Below is a small trained network, with its code and all its weights. Each question gives an input and a class and asks what happens when units are switched off, that is, made to give their printed mean instead of their output.

import numpy as np


def w(rows, s, z=0):
    codes = np.array(rows[::2]) - 128.0
    scale = np.full(codes.shape[1], s)
    scale[-1] = z or s
    return codes * scale


def f(y):
    return np.maximum(y, 0)


def log_softmax(a):
    a = a - a.max(-1, keepdims=True)
    return a - np.log(np.exp(a).sum(-1, keepdims=True))


def net(x, mask):
    res = np.array(x, float).reshape(1, 4) / 4 @ E
    y = f(res @ A[0][:, :-1].T + A[0][:, -1])
    res = res + np.where(mask, y, B[0][:, -1]) @ B[0][:, :-1]
    return log_softmax(res[-1] @ U[:, :-1].T + U[:, -1])


A, B = {}, {}
E = w([
[130,185,171,158,169,154,232,88,35,105,17],'x0',
[67,117,139,70,197,61,135,126,135,146,82],'x1',
[75,148,110,192,155,67,125,145,225,12,111],'x2',
[86,121,156,60,39,180,146,110,170,64,138],'x3',
],0.011)
A[0] = w([
[70,172,151,156,148,254,86,108,103,149,138,97],'N0',
[174,141,217,73,114,127,176,113,41,153,148,244],'N1',
[217,136,110,116,38,144,190,123,138,126,234,251],'N2',
[235,148,126,113,234,117,58,128,46,182,142,252],'N3',
[150,239,145,125,188,62,136,119,182,79,155,249],'N4',
[182,114,127,100,28,171,109,143,33,136,182,231],'N5',
],0.0065,0.0026)
B[0] = w([
[237,160,114,137,92,98,93,34,158,103,157,175],'N0',
[149,165,9,37,150,142,220,50,132,143,113,254],'N1',
[91,140,75,107,123,101,159,128,183,77,111,230],'N2',
[84,132,158,131,144,104,216,202,208,75,62,247],'N3',
[124,136,120,187,118,121,113,240,183,60,128,224],'N4',
[85,183,85,103,144,150,177,107,107,136,137,245],'N5',
],0.011,0.0087)
U = w([
[152,63,108,171,133,43,78,194,185,130,170,50],'0',
[166,224,103,96,129,122,255,87,152,168,72,167],'1',
[67,54,97,90,96,149,45,93,138,124,143,80],'2',
[214,80,156,180,77,134,102,104,122,188,113,3],'3',
[59,119,134,204,119,164,150,176,192,37,88,228],'4',
],0.0069,0.0021)

Each question gives the input, the list of numbers given to net, and the class t.
The units are the neurons (one row each of A and B). Each row of codes is followed by its name. A weight is (code - 128) times the scale printed after its matrix; where a second scale follows, it is the last column's (A, B and U).
mask holds one flag per neuron, in row order. A switched-off neuron (its flag False) gives its mean, the last column of its row in B, instead of its output. The means were averaged over made-up inputs and are rounded, as every weight is.
A unit's drop is (log p(t) with every unit on - log p(t) with that unit switched off) / (log p(t) with every unit on - log p(t) with every unit switched off).
The circuit of an input: a set's keep is (log p(t) with only the set's units on - log p(t) with every unit switched off) / (log p(t) with every unit on - log p(t) with every unit switched off). Starting from all 6 units, units are removed one at a time, each time the one whose removal leaves the highest keep (on an exact tie, the one counted first), for as long as the keep stays at least 0.8.
units of the circuit, in order: the units of the circuit, biggest drop first
k most important neurons: the k neurons with the biggest drops, biggest first
drop of u: that unit's drop, to one decimal
input [-5,-3,-2,2], class 2: units of the circuit, in order -> N3
input [-4,3,-1,2], class 2: units of the circuit, in order -> N3, N4, N1
input [-4,5,1,-2], class 0: units of the circuit, in order -> N5, N1
input [-3,-6,0,-6], class 4: units of the circuit, in order -> N1, N3
input [-7,-7,-5,-7], class 1: 2 most important neurons -> N5, N4
input [-3,7,6,-1], class 0: 4 most important neurons -> N3, N5, N2, N1
input [-5,-6,1,-6], class 4: 4 most important neurons -> N3, N1, N2, N0
input [-5,-1,-2,-5], class 4: 3 most important neurons -> N1, N3, N0
input [-6,-3,-3,-2], class 4: 4 most important neurons -> N1, N3, N2, N0
input [-8,-3,-6,7], class 1: 2 most important neurons -> N5, N2
input [-8,-6,-5,0], class 1: 2 most important neurons -> N5, N4
input [-8,1,-6,-2], class 1: 3 most important neurons -> N5, N4, N3
input [3,4,4,-8], class 4: drop of N0 -> 0.0
input [8,5,5,5], class 4: units of the circuit, in order -> N4
input [-8,2,-7,3], class 1: drop of N2 -> 0.1
input [-7,-2,-2,-6], class 4: drop of N1 -> 0.4
input [-2,7,1,-2], class 0: drop of N5 -> 0.2
